(in the rows, 128 means zero)
Each row is followed by its group and then its class within the group.
[118 119 110 133 141 134 117 127 127 144 102 119 129  77 138 112 123 107
 140 142 120 119 138 127 127 155 131  63 144 144 125 126 126 144 131 134] => (91).Mula
[129 115 112 110 139 101 103 121 140 144  86 101 149  90 140 121 131  84
 133 132 110 114 135 127 138 159 133  63 147 140 167 115 131 130 128 143] => (90).siv
[123 116 114 133 131 122 111 118 131 159  93 118 151  90 142 121 126 111
 118 139 112 116 145 127 124  72 132  72 143 136 161 116 137 121 131 139] => (90).kibed
[122 124 125 127 113 120 123 129 131 138 117 107 150  93 143 112 131  98
 112 125 109 126 129 128 121 156 133 103 150 130 179 135 132 129 121 132] => (83).meku
[124 128 103 129 141 134 106 120 142 133 101 113 126  89 141 117 128 104
 137 135 119 101 145 125 125 149 124  72 149 132 128 124 125 140 131 128] => (91).zul
[127 124 121 118 129 139 122 139 116 137 111 113 134 107 129 125 129 113
 136 142 127 101 134 131 122 138 125  80 137 127 144 139 133 123 135 131] => (89).rap
[147 124 116 119 125 141 112 126 144 144 115 113 149 100 133 119 113 104
 128 131 115 116 134 138 117 149 127  89 134 138 158 135 143 135 127 139] => (83).meku
[132 123 113 128 118 115 117 129 138 135 124  99 148  97 140 119 124 110
 150 143 129 110 141 133 115 135 122  63 151 129 135 133 132 133 128 130] => (89).rap
[127 114 122 119 132 126 120 131 142 133  82 110 151  85 141 112 128  98
 116 128 104 102 130 129 127 143 125  40 149 141 163 125 153 138 130 142] => (90).kibed
[135 119 125 131 130 124 121 127 135 141  87 119 152  86 145 118 123  96
 136 119 110 113 137 126 130 146 128  55 140 140 169 131 134 135 126 138] => (90).kibed
[136 120 117 136 122 118 115 126 139 141  91 116 153  84 126 116 128 100
 121 112 113 122 127 123 128 147 131  55 145 124 163 136 132 135 139 137] => (90).zug
[127 116 124 126 150 134 110 127 122 140 113 119 148 103 141 122 130  96
 125 124 114 120 143 123 129 133 131  80 127 129 173 121 131 131 130 137] => (90).zug
[126 120 116 121 127 113 100 106 140 139  86 116 157  86 134 113 124  93
 117 131 108 116 129 125 125 153 135  75 142 115 166 120 133 128 122 131] => (90).kibed
[130 101 138 122 125 123 109 130 131 145 101 114 154  90 130 120 138  91
 118 125 111 119 120 129 134 144 126  66 133 137 179 137 128 140 130 123] => (90).kibed
[111 119 106 133 122 143 119 131 126 143 114 106 140  96 134 123 130 107
 137 146 112 123 135 134 124 137 132  64 151 127 148 130 138 120 127 120] => (89).Zop
[125 125 114 131 119 121 118 123 136 138  93 121 147  99 144 105 108  75
 131 124 116  85 136 105 127 173 128  80 161 141 126 121 130 133 127 142] => (91).Mula
[130 131 115 125 121 130 115 130 125 147 133 107 138  82 127 123 126 104
 157 138 110 129 142 132 118 141 127  67 137 252 141 125 133 134 130 128] => (89).Tebit
[118 106 119 106 125 129 115 121 128 137  75 125 156 104 139 114 116  85
 110 130 109 116 136 132 126 155 114  72 138 146 178 114 132 135 132 133] => (90).kibed
[134 107 121 131 119 109 121 128 132 143 107 106 147  91 122 114 122 108
 127 134 116 115 122 127 119 146 130  66 140 133 155 128 128 132 125 124] => (89).Zop
[126 122  91 127 124 125 115 119 143 141 110  95 143  83 125 117 122 110
 134 135 112 117 132 153 111 134 144  47 141 130 152 145 130 135 131 127] => (89).Zop
[127 122 104 121 125 119 118 132 128 139 127 110 139  91 129 125 132 105
 138 165 114 128 135 131 119 143 137  53 146 132 132 125 137 124 131 131] => (89).rap
[125 125 105 129 134 142 119 123 142 139  92 117 138  77 141 120 120 116
 135 128 130 117 146 132 126 154 128  52 136 141 126 129 132 147 121 118] => (91).Gata
[128 118 112 136 130 111 109 124 132 140 101 113 134  84 150 119 129 101
 145 140 120 125 141 131 129 150 125  38 146 137 129 115 132 145 129 133] => (91).zul
[130 110 108 124 120 115 111 125 143 123  95 103 140  79 136 110 126  95
 131 140 115 116 151 130 133 166 145  61 148 130 168 132 135 135 123 126] => (83).Zum
[129 132  99 128 129 129 103 127 150 138  87 114 139  85 141 115 131 102
 137 131 118 112 142 129 134 175 128  51 142 141 126 129 129 135 130 136] => (91).zul
[121 114 133 121 116 122 116 125 143 140 102 106 134 103 129 117 135 105
 122 136 116 123 118 140 127 153 128  94 136 125 194 139 131 128 119 134] => (83).meku
[127 118 116 136 121 110 111 121 145 150 104 109 132 109 119 123 130 108
 144 139 119 120 134 122 126 134 132  61 144 132 144 134 130 133 131 133] => (89).Zop
[131 116 139 121 103 104 118 129 121 131 115 111 147  94 146 122 128  96
 129 122 115 123 134 124 116 150 126  86 143 145 171 137 131 131 118 126] => (83).gava
[130 126 113 123 123 143 124 137 134 138 116 112 134  94 150 122 127 117
 150 150 121 126 134 132 105 158 140  91 141 156 129 145 132 134 126 127] => (89).Tebit
[132 125 107 143 133 128 116 127 141 137  92 119 122  89 138 122 133 104
 133 134 120 123 144 126 132 161 130  73 139 132 125 114 127 134 132 128] => (91).zul
[137 109 121 131 116 119 106 131 133 133  98  99 145  95 130 125 125  97
 131 135 113 127 132 133 124 153 128  72 143 130 172 133 135 129 128 121] => (83).gava
[131 112 121 126 111 102 121 125 127 134 114 109 155  79 137 121 128 116
 141 138 116 117 131 130 106 135 137  69 143 133 151 141 150 132 109 131] => (83).Zum
[123 119 114 124 120 120 114 137 122 139 105 114 140  92 138 116 129 111
 128 136 119 122 140 132 124 142 130  88 146 130 148 133 134 131 125 133] => (89).rap
[114  98 131 121 108 125 124 128 128 136 104 116 130 120 134 123 136 102
 121 125 114 127 132 139 127 137 142  83 133 132 177 109 129 134 131 135] => (90).kibed
[129 108 120 122 124 109 124 119 125 147 121 113 137  99 118 125 130 105
 165 136  81 114 138 128 123 144 132  78 143 136 153 129 127 125 112 130] => (89).Zop
[127 118 117 119 121 119 115 121 130 136 107 113 148 104 122 118 129 111
 124 152 119 122 155 125 129 148 133  88 124 124 160 135 130 134 128 127] => (83).meku
[130 120  96 131 126 124 110 115 138 144 109 104 145  95 148 117 160 100
 135 143 114 137 135 135 123 148 133  39 135 117 147 128 129 125 128 133] => (89).rap
[136 102 112 128 113 134 112 122 137 143  84 102 159  87 121 112 125  95
 120 135 111 112 116 138 118 146 130  74 149 127 161 147 139 130 126 127] => (83).meku
[127 153 100 151 123 122  94 127 141 144 110 104 132  89 135 118 133  96
 140 145 111 116 125 133 125 139 128  35 146 123 164 123 140 139 126 154] => (89).Tebit
[120 109 109 134 128 125 119 115 143 129  85 111 159  85 148 113 130 104
 116 138 113 116 134 129 136 138 132  46 152 120 129 108 128 135 129 137] => (91).Mula
[128 123 106 113 117 115 108 119 141 135 105 103 150  89 139 124 128 104
 135 143 129 125 131 132 130 154 124  76 150 133 118 119 130 132 133 129] => (91).Mula
[130 113 110 127 110 125 106 122 130 140  76 108 154  56 122 116 131  97
 121 134 113 115 131 132 116 171 134  87 146 131 165 138 134 134 125 132] => (83).gava

Each row is followed by its group and then its class within the group.
[130 143 143 132 131 126 124 119 127 124 140 125 130 127 138 126 129 125
 130 122 128 128 128 131 128 136 119 130 132 124 137 127 121 133 124 131] => devu.Bero
[129 122 129 127 139 123 137 140 128 130 125 133 129 127 127 130 127 130
 130 140 128 134 128 125 126 124 125 129 130 133 133 128 129 129 126 128] => lavo.moge
[132 124 133 127 146 124 137 137 126 129 124 128 130 130 126 131 127 130
 128 140 126 137 127 123 125 123 130 128 130 132 140 128 126 126 129 126] => lavo.moge
[129 126 137 129 149 112 141 138 131 133 130 131 128 126 131 130 125 129
 126 145 122 135 129 123 130 123 123 132 133 130 146 129 128 130 125 127] => lavo.Tilur
[131 131 137 132 149 103 133 132 126 125 131 130 126 125 131 127 127 133
 128 146 125 131 129 123 131 126 123 135 131 129 155 128 126 131 127 127] => lavo.zapi
[130 130 134 129 136 120 130 135 128 132 131 133 123 124 132 128 128 125
 130 131 127 132 128 128 129 126 117 129 130 129 128 134 126 134 123 127] => lavo.Tilur
[131 132 142 131 149 114 138 130 128 126 130 125 128 125 133 129 127 132
 127 143 125 135 129 122 127 126 127 131 134 131 155 127 125 127 128 130] => lavo.zapi
[129 125 123 130 129 125 134 123 128 128 130 121 126 125 127 132 127 131
 126 132 132 127 129 127 127 125 139 127 130 129 148 128 126 125 133 130] => devu.zuvot
[132 134 143 130 146 121 127 132 130 125 124 135 128 128 133 127 129 128
 130 136 125 133 129 126 127 130 120 131 131 131 136 128 125 131 123 130] => lavo.moge
[127 132 133 127 134 127 133 125 126 127 133 123 126 126 133 129 130 130
 127 130 133 129 129 127 127 129 129 127 133 128 150 125 124 131 128 131] => devu.zuvot
[129 134 128 126 135 128 122 122 126 120 126 130 127 128 133 126 133 133
 128 124 130 127 129 127 127 132 128 124 127 127 142 128 122 130 130 131] => devu.zuvot
[130 131 139 127 141 125 139 131 125 126 134 123 123 126 134 131 129 127
 129 135 128 134 129 124 126 126 125 128 135 130 147 127 125 130 128 130] => devu.keto
